Below are the code and all the weights of a small trained network. Each question names an input and a class and asks about switching units off, where a switched-off unit gives its printed mean instead of its output.

import numpy as np


def w(rows, s, z=0):
    codes = np.array(rows[::2]) - 128.0
    scale = np.full(codes.shape[1], s)
    scale[-1] = z or s
    return codes * scale


def norm(h):
    return h / np.sqrt((h * h).mean(-1, keepdims=True) + 1e-5)


def f(y):
    return np.maximum(y, 0)


def log_softmax(a):
    a = a - a.max(-1, keepdims=True)
    return a - np.log(np.exp(a).sum(-1, keepdims=True))


def net(x, mask):
    res = np.array(x, float).reshape(1, 5) / 4 @ E
    u = 0
    for l in range(2):
        y = f(norm(res) @ A[l][:, :-1].T + A[l][:, -1])
        res = res + np.where(mask[u : u + 3], y, B[l][:, -1]) @ B[l][:, :-1]
        u += 3
    return log_softmax(norm(res)[-1] @ U[:, :-1].T + U[:, -1])


A, B = {}, {}
E = w([
[4,152,78,91],'x0',
[127,126,130,129],'x1',
[71,42,178,116],'x2',
[148,42,157,23],'x3',
[131,126,127,118],'x4',
],0.0035)
A[0] = w([
[33,46,111,150,146],'L0N0',
[124,2,248,142,56],'L0N1',
[38,128,39,96,252],'L0N2',
],0.006,0.0021)
B[0] = w([
[224,52,80,190,211],'L0N0',
[46,241,111,81,231],'L0N1',
[56,150,2,214,254],'L0N2',
],0.004,0.0045)
A[1] = w([
[110,1,38,115,197],'L1N0',
[89,44,214,71,3],'L1N1',
[52,146,158,169,215],'L1N2',
],0.0062,0.002)
B[1] = w([
[228,147,166,176,254],'L1N0',
[13,197,123,130,173],'L1N1',
[151,109,202,2,237],'L1N2',
],0.0085,0.0036)
U = w([
[139,168,46,254,117],'0',
[166,78,171,68,243],'1',
[12,215,84,113,4],'2',
],0.0078,0.0019)

Each question gives the input, the list of numbers given to net, and the class t.
The units are the neurons (one row each of A and B). Each row of codes is followed by its name. A weight is (code - 128) times the scale printed after its matrix; where a second scale follows, it is the last column's (A, B and U).
mask holds one flag per neuron, layer by layer. A switched-off neuron (its flag False) gives its mean, the last column of its row in B, instead of its output. The means were averaged over made-up inputs and are rounded, as every weight is.
A unit's drop is (log p(t) with every unit on - log p(t) with that unit switched off) / (log p(t) with every unit on - log p(t) with every unit switched off).
The circuit of an input: a set's keep is (log p(t) with only the set's units on - log p(t) with every unit switched off) / (log p(t) with every unit on - log p(t) with every unit switched off). Starting from all 6 units, units are removed one at a time, each time the one whose removal leaves the highest keep (on an exact tie, the one counted first), for as long as the keep stays at least 0.8.
units of the circuit, in order: the units of the circuit, biggest drop first
top k neurons: the k neurons with the biggest drops, biggest first
k most important neurons of layer l: the k neurons of layer l with the biggest drops, biggest first
drop of u: that unit's drop, to one decimal
input [0,0,2,-6,-7], class 1: top 4 neurons => (L1N2; L0N2; L1N1; L0N1)
input [-2,6,3,4,6], class 2: units of the circuit, in order => (L1N1)
input [4,0,-5,4,-6], class 0: top 2 neurons => (L0N1; L1N0)
input [-4,-8,1,-8,-7], class 1: top 3 neurons => (L0N2; L0N0; L1N2)
input [-5,8,6,-7,2], class 1: units of the circuit, in order => (L1N2; L0N2)
input [-1,6,6,4,-3], class 2: top 3 neurons => (L1N1; L0N1; L0N2)
input [2,5,-1,8,7], class 0: units of the circuit, in order => (L1N2; L1N0)
input [4,-2,6,-4,-6], class 0: top 2 neurons => (L0N0; L0N2)
input [7,3,-2,5,2], class 0: units of the circuit, in order => (L1N0; L0N2; L0N1)
input [-2,-3,2,6,-8], class 2: 2 most important neurons of layer 1 => (L1N1; L1N2)
input [6,-3,-4,8,-2], class 0: units of the circuit, in order => (L1N2; L1N0; L0N1)
input [0,-7,4,5,4], class 2: top 4 neurons => (L1N1; L0N1; L0N2; L1N2)
input [1,4,-5,8,2], class 0: top 3 neurons => (L1N2; L1N0; L0N1)
input [-1,1,3,2,-6], class 2: top 2 neurons => (L0N1; L1N0)
input [-1,0,2,-1,-7], class 1: units of the circuit, in order => (L1N2)
input [-6,5,4,-4,-5], class 1: drop of L1N1 => 0.1
input [-1,3,8,-6,-1], class 1: drop of L1N2 => 0.6
input [7,-3,0,5,5], class 0: drop of L1N0 => 0.3
input [-6,0,5,6,-7], class 2: drop of L1N1 => 0.5
input [-7,5,8,8,-8], class 2: most important neuron of layer 0 => (L0N1)
